Rows lie near named flat spaces through zero. A row that begins with a name and a colon came from that space; any other row is followed by the name of its block's space that it lies nearest.
midal_siv: [  43  109   77  -69  -32   86   56  206  247 -120  -78  -32   76  -41
  123  -71  -11 -112   32   85]
vidu_zuve: [-365  190 -124  121   97  -99  129 -363 -326   91 -214  335 -300  102
  -48 -368 -366 -254 -278 -161]
vin_kore: [  97  153   44 -243  -47   -8  211 -245 -125  100 -238  103 -391  296
   47 -140  -71  -52  -19 -331]
rotov_kam: [ -15    5  -90  220  150  -33  -57  -82 -198   71  153   27  137 -131
 -161   48  152  216   31   77]
rotov_kam: [ -22  133  132  150   47  -65  -57  120  159   -8   31    6  189 -105
   74   46  -43   48   41  158]
vin_kore: [ 115  113   75 -194  -42  -50  367 -113   13  145 -407   70 -280  262
  -49 -392  -98 -353  239 -234]
rotov_kam: [-177  162  -11  344   80   46 -259   84 -133 -119  287   76  177 -306
   94   76   -3  228 -206  214]
zirar_tage: [  96  -24   51   46  -77    6 -121  125  159    2   34  -95  201 -123
   89  171   31   32  101  148]
rotov_kam: [ -76   35   24  -55 -113  -14  -99   53  138  -67   51    5   -7   48
  181  123 -117    1 -127   43]
zirar_tage: [ -97    7  -49  184   -8 -237  106 -103   28  199 -169   93  103  165
  -92 -124 -215 -252  170  -37]
vin_kore: [-155 -179 -150  215   18  -86 -185  -30  -95   18  263   21  171 -157
 -111  158  -44   12  -72  132]
vin_kore: [-167   90   57   51 -120 -195  -34  -58    5   57  -13   52 -111   65
  133  -95 -227 -146  -48    5]
vin_kore: [ 105  -93  227  -23   39   93  -21  318  405 -124   -1 -205  283 -123
  103  217  135   26  198  254]
vidu_zuve: [ 230 -103  105 -181 -105  108   67  106  186   19 -129 -129    6  147
   72  131  120    8  240  -20]
midal_siv: [ 23   7  80  51  32 -10  21  53 113   7 -45  -1  93  52  17  71 -36 -12
  69   3]
vin_kore: [  86   40  -75  -56 -105  -13 -102 -205 -162   69   31   92 -143   69
   47  160 -128   48 -165 -246]
vidu_zuve: [ -22  -62 -145 -116  -49 -153   78 -420 -439  202  -24   98 -418  156
 -160 -147  -64  -50  -83 -325]
zirar_tage: [ 126  166   23  110 -112   38 -129  187  185  -85  108  -40  219 -125
  197  168  -16   13   23   52]
midal_siv: [-115 -164  277 -131  -45  -97   88   87  194   51 -256  -77 -112  171
   42 -150 -150 -183  145  103]
midal_siv: [ -37   36   37 -209   18  -72  268 -282 -157  156 -326  140 -400  380
  -77 -264 -142 -131    1 -299]
vin_kore: [ 163 -106  140  -53   79   56  -63  179  206  -63   72 -168  211 -138
  -31  219  180  168   87  125]
vidu_zuve: [ 138 -150  -23 -238 -246  -92 -154  -82   80   79   32 -116  -71   97
  116  288  -56   35  -41  -96]
vidu_zuve: [-132  192  -98  405  198   21  -22  133 -168 -107  235   98  212 -283
 -127 -226   86   47  -39  130]
zirar_tage: [ -36  -66  -15  -92 -132 -144  -61  -57  -27   62   22  -56 -103   44
   31  -23  -64  -39  -32  -20]
vin_kore: [ -19  187  138 -114   27  151  169  120  201 -107 -295   65  -67  117
  151 -194  -92 -131  -13   -2]
rotov_kam: [-191 -228  103   36   30  -49  -33  212  170  -80  138 -101   96  -63
  -44  -21   30  -55   84  294]
vin_kore: [ -47   14 -115   18   23   27  -61  -60 -116  -42   68   23  -11  -42
  -16   17   14   75 -159  -47]
zirar_tage: [  74  -64   18  -74  160  158   94   69 -135  -89  111  -40  -94    2
 -169  -96  294  229   27  -22]
midal_siv: [-165  -40   52  154   -5  -47   85   13    8   55  -89   21    0   53
   26 -132  -65 -182  195  140]
vidu_zuve: [ 201  -16   58 -188    7  -17   17   61   79  -35  116 -168  -14    3
  -14  124  239  202   46  -57]
vin_kore: [ -12   29  -85  -16   54  -81   21 -291 -262   81   -4  129 -199   69
 -109    2 -135  -20 -198 -314]
zirar_tage: [-230   84  -29  -46   40  -82  183 -174 -124   64 -221  158 -257  125
  -45 -373 -187 -231  -78  -48]
zirar_tage: [-103   59 -203  -13 -145  131 -104  -96  -48  -70   -5  126  -56  -78
  170   70 -181 -165 -221   -3]
vin_kore: [  29   78  -32  -25  -43    9   39  -86  -67   25  -97   71  -99   61
   28  -65 -103  -97  -49 -152]
midal_siv: [-102  -38   -4  324   83   32   -5  -25 -106   72  -59   97  147  -70
  -69  -30  -86 -113  144   93]
midal_siv: [ 196   12 -189  188 -116   19 -209   20  -68   -2  357    7  211 -131
   12  351   58  107    4  -94]
vidu_zuve: [ -34 -291  -39  -27   -1  -26  -11   30   86   42  -19  -85  111   79
 -115  109   20  -44  103   77]
midal_siv: [ -95 -131 -192  149  -40  123 -220   13  -42  -91  251   89  156 -174
    6  267  -88  -15 -176   90]
zirar_tage: [ 257  -54  248 -183   30  106   63  101  145   30 -160 -121   -7   46
   -1   75  158  143  201    8]
vidu_zuve: [-205  -96 -123  -55   42   96  -38 -218  -93  -24 -155  146 -100  -18
    1   52 -242 -156 -294  -47]
vidu_zuve: [ 363 -125  135 -175 -142  141  -29  217  280   -1  -54 -225  155   57
  109  284  221  121  305   50]
vin_kore: [ -30  128    5 -243   23  -34  197 -206  -85   68 -287  112 -317  278
  -12 -242 -103  -37 -128 -234]
zirar_tage: [  31 -159  -73  134   54   21  -91  -36 -102   30  167  -21  124 -105
 -121  192   85   81   49   28]
midal_siv: [ -31   25 -226  -11   13   56    7 -302 -344   34   60  178 -229   24
  -88    1  -76  -26 -222 -267]
zirar_tage: [-138 -234 -235  169   19  -58 -176 -160 -160   47  217   94  117  -70
 -159  242 -132  -32 -163  -27]
vidu_zuve: [-300  158  -50   10   54 -118  128 -311 -238  102 -244  260 -316  177
  -16 -336 -315 -179 -230 -149]
midal_siv: [ -81 -181  126 -220   40 -101  153 -106  -78  103 -233  -65 -269  168
 -135 -263   -1  -64   63  -34]
vidu_zuve: [ 138 -103  -17  -42   18  132  -18  179  179 -107   70 -133  198  -59
   -1  187  176   64   84   66]
midal_siv: [ 193  202  116  146   77   46  -66  123   24    3   81  -60  197 -111
   50  101  224  337  126   88]
zirar_tage: [ 157   74  -25 -189  -95   -6  313 -166   29  148 -381   80 -221  344
    2 -177 -116 -318  205 -311]
vidu_zuve: [-149   89   13  -23   78    8  -95   -1   23 -110   66   11    4  -65
   89   57   -8  180 -266   84]
vin_kore: [ -85  231  253    2  320   39  287   58  -80  -63 -175   45 -177  105
 -104 -436  165  175   33  -12]
rotov_kam: [ -54 -284  -60  -91  -65  -67   72 -129   37  106 -184   -8  -51  156
  -94   37 -181 -310   74  -99]
midal_siv: [ 63  88 -38  67 -38  -2 -51  17  20 -14   6  31  84 -73  38  35 -88 -74
 -49 -76]
rotov_kam: [-186 -103   -3  -22   61  -84   58 -151 -120   61  -22   72 -168   78
  -98  -99  -85  -61  -57    0]
vin_kore: [ 345  -15  253 -125  -84  -37   16   86  198  103 -153 -142   59   47
   45  145   28    9  253 -105]
zirar_tage: [ -48  -32  -55  -77  148  205   24  216   49 -228  162  -80   67 -197
  -72 -100  291  161  -84  225]
vidu_zuve: [ 111   33   34   54  147   56   58   79  -26  -26   48  -59  102  -99
 -118  -39  218  149  100   35]
midal_siv: [  87 -160  127 -138   17  -99  195   58  177   82 -211  -93  -10  222
 -125  -99  -15 -172  232  -91]
rotov_kam: [-172  -24  -14  -23  -44   41  138  -48  -45    1 -137  134 -206  162
   17 -225 -172 -265   14  -31]
zirar_tage: [-326  242   13 -341   88 -104  510 -312 -218   57 -533  165 -684  513
   -4 -780 -125 -225 -131 -265]
rotov_kam: [-35   1 -11 153  49 182 -22 145  43 -63 -35  36 170  11  32  14  65  87
  78 154]
midal_siv: [   8  -46 -163   57  143   55   47  -38  -66  -27   90    6  115  -55
 -157   51  152   77  -15   -3]
rotov_kam: [  82  248   15  104  -35   80 -145  132   22 -124  104  -15  122  -99
  188   85   46  204 -131  -17]
rotov_kam: [  60  -66  224 -119   58 -138   30  198  309   -1  -28 -186  145  -42
  -32    5   98   60  139  185]
vidu_zuve: [  68 -153   20   95    6  -21   33  154  156   21   46  -86  212  -24
  -91   64   66 -106  253  106]
rotov_kam: [ -94 -110 -338   55 -204 -114  -91 -408 -203  187    4  192 -101   92
   11  226 -341 -309 -131 -222]
rotov_kam: [ 208   91  -13   54  -90   35 -155  174  170  -56  199  -98  256 -237
  109  235  118   96   65  121]
rotov_kam: [  99  194   48  206  160  107  130    0  -88   64 -216  105  113  -19
  -79 -177   45   22  161  -32]
zirar_tage: [-208  272   52  240   80  -22  -29  183  152 -114   -4   49  215 -168
  151 -158  -66  -19  -61  272]
[-302   22  -27  229  -28 -277 -175  -49  -38   34  166   39   82 -227
   29  -53 -238 -147 -154  184]
zirar_tage
[ 120  150   18   87  -25  111 -151  148   49 -103  147  -33  161 -250
  118  114   89  137  -46  101]
rotov_kam
[ 107    0  -42  -12  -74   36  -33  -56  -78   43   -7   -8  -32   55
   32   81   29   53   32 -103]
vin_kore
[ 167    0  147 -221  -66   98   49  153  267  -61 -109 -132   11  132
  147  124  114   91  108   22]
vidu_zuve
[ -59   93  110  135  -59  -63 -167  183  124  -74   71  -62  162 -151
  152   15  -79   26  -53  149]
vin_kore
[  53  -94 -138  174 -144   66 -131    1  -34   62   22    5  172   -6
   60  189  -38  -53  124   35]
vidu_zuve
[ -44   17   69 -158   32  -26   92    1   46  -46  -45  -69 -133   41
   29  -95   69   16  -30   12]
midal_siv
[-285  112  -62  161 -142 -201  -71 -168   46  123 -165  214   -1  208
  177    2 -475 -241 -144  -25]
midal_siv
[ -38   68  109    5  173  -15  204  122   22  -32 -121  -70   -4   -1
 -113 -345  174   14  144   96]
vin_kore
[ -34  -25    5 -201 -142  -64   22   33  100  -46   41  -73 -156   78
  108  -35  -16  -88  -34   -2]
midal_siv
[-50 -35  -4  31  39 -33  65 -69 -35  73 -97  57 -20  45 -77 -81 -61 -85
  52   1]
zirar_tage
[ 133  -93 -260    9 -231 -135 -145 -362 -388  239  135   68 -186  116
  -58  179  -72   34  -27 -313]
vin_kore
[ -46 -174  -20   93   90  -45   22  -11  -54   58  146  -25   61  -28
 -168   52  127   52  149  121]
vin_kore
[  81 -121   -2   33    7   -2 -116   29 -149   -7  255  -74   -7  -61
  -99  109  164  220    6  -26]
zirar_tage
[ -20 -151  -82 -284   -4  -93  104 -286 -257  108  -41    7 -384  214
 -162 -108   36   50 -111 -238]
midal_siv
[  39   21 -113  104    4   41   27  -89 -220   40   70   69  -63  -19
  -82  -64   47  -15   43 -103]
vin_kore
[ 146  319   68  -35  -10    9  -15   -9  -97    2  -33  -10  -80  -85
  112 -131  116  217  -51  -51]
midal_siv
[ 213   -3    0 -128 -144   -5  -57 -228  -86  138  -70   88 -159  156
   49  247 -166   -7  -53 -323]
vin_kore
[ -34   86  -54   33  -94 -214   87 -161  -68  108  -48   37 -124  148
   31  -84 -162 -212   30 -214]
zirar_tage
[-192 -273  -92 -206  -46 -110   46 -290 -124  114 -132   56 -277  165
 -107  -29 -205 -209 -135 -107]
rotov_kam
[ -67 -265  -76   96   68   95  -54 -112 -123   50  135  105   12  108
 -142  264   -5   91   16   -5]
midal_siv

Each name stands for a flat space through zero: a line, a plane or more. A row that begins with a name and a colon came from that space; any other row is followed by the name of the space it lies nearest, among the names in its block.
tovo_tor: [ 82   7  31 -46  88 157 -93  -3 -39  23 254 -67 -20  93 -24 -44   8 -56
   6  93]
ruzi_zova: [ -40  312  -63 -370  158  -40 -114 -113   76   92   82  211  188  206
  -34   57  118 -105 -138   17]
fif_mozo: [ -70  304  -14 -426  162  -71  -53 -101  100  158  -21  303  345  298
  -31  -17   77 -101 -122   35]
ruzi_zova: [ -60   31  -95   50  -49   60  178   19  142 -119   79   34  -94  -36
   82 -210  -57   98  111   -7]
rof_sopar: [ 149   31  -67  -81  268  -77 -309  -61 -116  152  261 -114  224  113
 -171  -93   76 -188  -15  208]
gali_nofab: [  74  345  -10  -94  191 -188  -68  -33   74  -23  173  114  123  129
   23  -73   47   49   21   58]
fif_mozo: [ 102  -20  154  135  118   23  -89   14 -111   -6  199  -26  -63   27
  -35   81  120  -10   38   13]
rof_sopar: [ -92 -346  144  174  -87  179  216   80  -38  -33 -156  216  -89  104
   -9    8  113  -29  144 -135]
vof_leto: [  67  195  151 -123  239  -67 -149  -30 -147  212  -14  114  247  146
  -68  -25  113  -77  -25  105]
tovo_tor: [  -6  341   30   41  145 -202  -77  -56   -7   -4  108   78  104   42
   26  -37   10  156   42   69]
ruzi_zova: [  93  460  220 -124  272 -160  -33   60  -75  209  -74  275  308  331
   19 -129   50   46   55  140]
ruzi_zova: [ 138 -722   43  195 -290  265   10  122 -147  -98 -153 -304 -316 -169
  -62  278  -49 -218  -46 -159]
gali_nofab: [  10 -118  170   32   91  -22  -37   54 -145  204 -228  131  218  125
  -61  -72   65  -64   53   63]
gali_nofab: [ -47   66  -52 -371  -46   41  -64  -99  -46  113 -268  135  123   78
  -36  226   34 -193 -217 -105]
vof_leto: [  51  -76  -66   33   45  -63 -108  -66  -93   57   16 -138   89 -146
  -56  -76  -12  -69  -16   58]
fif_mozo: [100 246  95 -13 126 -31  -4  48 -86  26  -5  37 -40  60   6  34  55  -2
  28  13]
rof_sopar: [ -44 -106 -205  107   11  -55  -14  -69   20  -42   42   15   58  -76
  -22 -249   -1   -8  112   48]
gali_nofab: [ -47  253  142  -57  -23   18  -41  -33  179  113  269  112  161   78
  199 -182  -43  242 -116  139]
fif_mozo: [ -10  127  -97  -60  -97  -35  132   58  308 -192   61  -54 -236 -220
  194  -95  -20  156  -37  -79]
rof_sopar: [   8 -146  164  -43  -15  203   95   44 -110   19  -86   98 -118  105
  -58  231  133 -149  -23 -137]
rof_sopar: [   9  141  -56 -178  162 -220 -281 -112  122   85  149  -88  287 -103
   30 -178  -39   85  -95  173]
fif_mozo: [-170 -339  -20  289 -459  289  607  220  129 -250 -314  197 -539   44
   82  206   38    8  115 -363]
fif_mozo: [ -14  -21  -43 -211  -39   45   34   40  -24   80 -352  126   20   68
  -19   75   41 -158  -68  -79]
vof_leto: [ -18  117   35 -515    3  -17 -157  -46  155  159 -148  -49  200  -42
   54  114  -54  -64 -311   19]
gali_nofab: [ 12 148   2 -33 161   9  12   9 -93  71 -35 134  36 122 -69 -62 120 -83
  83  30]
ruzi_zova: [ 100   61  129 -275  282   56 -179  -56 -284  193 -115  127  167  220
 -212  233  214 -331  -60  -18]
rof_sopar: [ 115 -446   71  496  -20   34  -19   71 -192  -59  115 -116 -111  -64
  -75  -83   55  -25  209   22]
fif_mozo: [   9 -414  280  329  -32  184   49   92 -125  -21   19   16  -68   13
   27  -70   17   93  188   -1]
fif_mozo: [  40  -75   63  147 -107   85   80   52  -71  -37   74  -42 -123   94
  -32  172  -26  -23   -1  -47]
ruzi_zova: [ 124  226   91   11   79 -120   33   68  -18   31  -92   55   36   -4
   87 -105    1   55   33   23]
gali_nofab: [ -61 -110  -80  -24  -68  -24   23   -1  -57   39 -237  123   52  120
  -85  115   29 -120  -10  -68]
ruzi_zova: [ 12   3 121 -70   2  49   6  13 -46  52 -63  33 -34   5  -8 166  85 -56
 -86 -69]
tovo_tor: [  33  216   90 -184  102 -210 -127  -66   12  209  -29  103  416  142
   12  -73  -51   16 -124  122]
rof_sopar: [ -11 -384  -91  359 -153  148  116  113   14 -154  181 -131 -266   44
  -79    7  -22  -14  161  -11]
rof_sopar: [-192 -352   34  154 -234  139  297   68  192 -115  -84  191  -97   46
   82  -69    5   99   97 -139]
vof_leto: [ -23 -100  -34   87   41  -70    0    4  -30  -36  -80 -104  -43 -174
  -47  -32   18    7   70  -12]
gali_nofab: [  47   78  -20  -46  -61  -69    8   12    6  -46 -102 -152  -82 -164
   37  103  -86   24  -76  -47]
gali_nofab: [  24   33   66 -325  139   -8 -231  -84  -20  140    1   74  195  105
  -64  158  120 -156 -180   11]
tovo_tor: [  35   81   -3 -122   88  -28 -126  -51  -52   55   35  -63   72   -7
  -49   60    5  -57  -67   41]
tovo_tor: [ -91 -512   57  -65 -264  168   48   15   88   24 -122  -60  -14  -46
  -15  206  -21 -107 -170 -127]
tovo_tor: [  11   91  -12  291   71  -30  122    9   29 -123  296  116  -55   96
   32 -220   44  131  221   42]
gali_nofab: [  19  -15  -31  239   87 -203 -145  -20  -26    3  134  -47  139   -6
  -25 -170  -36  126  119  145]
vof_leto: [ 105  476  132   -8  360 -105 -149  -72 -220  160  232  -76  222   51
  -67 -171  -26   72   92  240]
vof_leto: [  99  -37  372  456    9   42  103   96 -106   -6  306  -18  -48   52
   86  -73   -9  236  151   69]
vof_leto: [ 110   54   36   41  168   18 -181   -4 -114   -7  217 -200  -62  -53
  -69   20   13  -12   39  105]
vof_leto: [  -9   66 -137 -338  102   -5 -179  -83   36  136  -11  -33  185   30
  -77  -26   15 -164 -143   85]
ruzi_zova: [ -56   65  227   85 -155  127  205  135  182  -75   -8   48 -199  -71
  249  -55  -65  291   10  -47]
tovo_tor: [  75    4  119  -55  -94  210  103   13   26    1  163    5    0   99
  112  -66 -116   21  -43   12]
ruzi_zova: [ -17 -295  310  249 -126  154   70   97  -91   53  -66   94  -28   83
   68   53   12  103   52  -31]
vof_leto: [ 108 -195  106  272 -220  128  110   66   26 -205  241 -168 -317 -103
  103  173  -61   91  -16 -117]
fif_mozo: [  78   69  104  169   51  -20  -33   59   21   -8  190    4    5   51
   86 -166  -22  148   89  109]
ruzi_zova: [ -88  186 -166 -150 -171   92  220   83  235 -243  -69  -53 -454 -118
   82  247    2   40  -80 -205]
rof_sopar: [  29 -231  101  400 -195  -15  211  139   48 -150   74  -62 -208  -18
   45   69  -41  125  103  -86]
vof_leto: [  64  121   67  187  -16  133   86  -28 -157  -39  172   -5 -116    1
   48  -46  -31   57   80    6]
vof_leto: [  -9   58   -7  -74   57   85   35   -7   44   -1   96   32   -6   30
   17 -103   20   -7   27   28]
fif_mozo: [  29 -295  -18  232 -237  204   51   40  145 -226  331 -200 -264 -112
  144  -67 -160  163   41   -5]
tovo_tor: [  90 -298 -185  323 -249   55  -17   -3  162 -289  457 -385 -303 -270
   98  -62 -175  131    9   10]
gali_nofab: [ 104  -13  153  332  318  -85 -318  -45 -338   82  163 -144   39 -151
 -101 -123  126   74  197  187]
vof_leto: [   3 -454  -64  -40 -250  119  -22   -9   44   14  -60  -96   51    5
  -18   87 -107 -139 -135  -50]
fif_mozo: [  40  149 -130 -113   96  -60 -128  -34   11  -30   63  -82 -116 -101
  -49  108  114  -86  -78  -15]
gali_nofab: [ 11 247  60 -61  12 -21 129  59 105 -38 -23  78 -85 -13 112 -33  17  96
  -5 -40]
tovo_tor: [ -24 -179  146   13 -229   94  261  122   85 -106 -212   -5 -222  -56
   68  264  -23    9  -67 -224]
fif_mozo: [ -72   41 -286 -497 -230  -64  -57  -78  278  -47 -143 -149   -2  -95
   10  309 -136 -135 -378 -123]
fif_mozo: [ -54 -585  -21  207 -129  202    6    9 -210   30  -89 -140 -153  -69
 -221  243  114 -252    7 -103]
tovo_tor: [ -41  246  -89 -166  290 -278  -51  -67 -124  164 -333  203  286   34
 -152 -101  165 -149   68   23]
fif_mozo: [ -37   33  -69 -289 -165  -97   62  -10  215   14 -162   30   96    6
   58  147  -71  -51 -235 -102]
ruzi_zova: [-36 -45 -29  98  -5  30  59  -4 -66 -14  10   1 -70   4 -72  54  50 -44
  47 -32]
vof_leto: [  64 -247   27  387 -199  206   76   35  -15 -186  361 -277 -266 -146
   97  -94 -190  174  110   41]
ruzi_zova: [  71  243  143  -47   98   23   46   73  -37   -4  -27   46 -116   32
   45   74   65   33   14  -28]
rof_sopar: [-151   30  -79  -19  -77  -72   63   12  177  -55 -101   56   10  -34
   71  -83  -73  157   26    0]
gali_nofab: [ -12    7  -59   79  120  -55  -91  -96 -234  118  -75   61  234   84
 -119 -148  -28  -66  121  109]
fif_mozo: [-119 -165 -267 -412 -278  116   40  -62  282  -94  -91  -15  -98   -9
    9  278  -40 -183 -299 -189]
tovo_tor: [  99 -182  -92   21 -309  131  119  150  150 -118   25 -246 -307  -57
   62  183 -136  -56 -142  -83]
rof_sopar: [   3  253   25 -174  102 -160 -228  -87   -5   78   30  -23  129  -20
   -3  148   20   40 -157   49]
ruzi_zova: [  98  210  -22  -53  209 -232 -309  -97  -99  150  128 -168  275  -70
  -60 -104  -51   20  -58  213]
rof_sopar: [-125 -317 -215  131 -252  261  192   36  110 -167   48  -70 -273  -48
   13  -73  -88   -7   87  -64]
rof_sopar: [ 109  -93   57   60   50   63 -118  -56  -95  -67  207 -204  -35 -131
    6  -14  -72   16   22   41]
ruzi_zova: [  71 -194   14  116   63  104  -54   27 -161   67   13  -83   48   28
  -76 -155  -33  -83  123  105]
gali_nofab: [  16   -3   79   44  -29   13   36   15   54   72  142  127  169  216
   42 -119  -38   41    4   76]
rof_sopar: [ -51  246 -126 -190  113  -55  -22  -45   42   23  -72  100   38   14
  -12  -65   60  -33   -6   13]
vof_leto: [  21  297   27   30  256 -325 -118   -8 -184   90 -300  179   95    3
  -99   94  218  -36   68  -25]
rof_sopar: [-128 -189   66  109 -255   58  181  102   99  -42 -208   70 -172   -9
   57  194   10   72  -53 -148]
tovo_tor: [ -39 -147   17  371   54   56   26  -19  -79 -121  234   35 -111  -20
  -13 -161   66  120  245   31]
vof_leto: [  36  -27  -19  223   54  -36  -85    9  -92  -45  113  -93 -145 -103
  -43   26   90   27   71   22]
gali_nofab: [  -9 -100   81 -322   78  137    1   -9   17  133 -102  180  162  192
  -60   44  118 -218  -90  -43]
tovo_tor: [   6   58   17 -271  144  -12 -121  -22  -10   84 -126    8   57  -37
  -54   81  109 -124  -91  -13]
gali_nofab: [   6 -108   44   15   84   83  -16  -10  -59   14  100   80   42  147
  -80   -1   79  -87   67   10]
tovo_tor: [  10 -421  109  461 -129  -52  269   89 -244   56 -260   77   93   89
 -139  -26  -10  -97  209  -76]
ruzi_zova: [ -45  273  -46 -281   62  -40  -92  -47   88   26  -45   78   14   21
   35  103   51    2 -133  -17]
tovo_tor: [ -3 -36 -43  44 -33  78  71  -5 -20 -75  31 -63 -93 -52   3 -33 -56   6
  59 -20]
[  21 -190 -142  -83  -63   46  -55  -48  -29  -53  -78 -169 -102 -193
  -57  102   -1 -149  -77  -77]
vof_leto
[ -50  209  -24  -91   26 -155    0   -4  135   -6    0   32   50   -2
   33   26   -3   90  -59    6]
fif_mozo
[  54   20 -151  -57   40   -2 -127 -101   64  -32  219 -147   95 -140
   66 -287 -125   43    6  133]
tovo_tor
[  94   48  164  156  -25  147   82   88  -70  -92   84  -50 -269  -56
   95   59   16   89   60  -50]
rof_sopar
[  27  216   41 -349  207 -206 -201  -87  -21  205 -134  158  340  127
  -80   99  134 -151 -172   28]
fif_mozo
[   5  139  115  157   -8  -54   89   64   52  -92   86    9 -123  -17
   85   24   -8  184   62  -20]
vof_leto
[  81   91   39  379  149   53  117   -1 -281  -94   92   46 -103    6
  -25 -240    4   68  350   43]
vof_leto
[  56  105   16   27   70 -103  -54   39 -236   77 -344 -121  -20 -126
  -78   93  -39  -45   35    8]
fif_mozo
[  25  309  100  -61  351 -221 -117  -12 -237  187 -277  231  160   73
 -137   44  282 -114   71   12]
fif_mozo
[ -43  223   79 -143  -38    6   69  -10  222   -4  237   53   93  128
  117  -33  -97  155  -98   47]
gali_nofab
[ -57 -187  -58  103  -56   78  -78   -4 -122   10  -93 -137 -152 -144
  -86  135   41  -54   -9  -21]
gali_nofab
[  96  342  201 -245  282 -201 -239    3   38  133  138  118  217  229
  -36  172  155  -10 -133   78]
gali_nofab
[ -66  411  -82 -320   34 -170  145    4  270  -87 -164  198  -38  -28
  122   37   72   59  -96 -138]
vof_leto
[-103 -438  197  446 -127  228  312  177 -121  -45 -168  157 -260   64
  -42   17  148   15  254 -134]
fif_mozo
[ 111 -224  -56 -127   55  -92 -208  -57 -222  132 -267 -128  150  -83
 -178  176   46 -300 -114  -29]
ruzi_zova
[   0  235  -52 -312  251 -252 -250 -149  -35  224  -71   60  455   42
  -90 -109   25  -92 -107  144]
tovo_tor
[  -2 -405   35  390 -354  311  246   93  148 -322  347 -230 -472 -181
  161   16 -144  191   83 -115]
rof_sopar
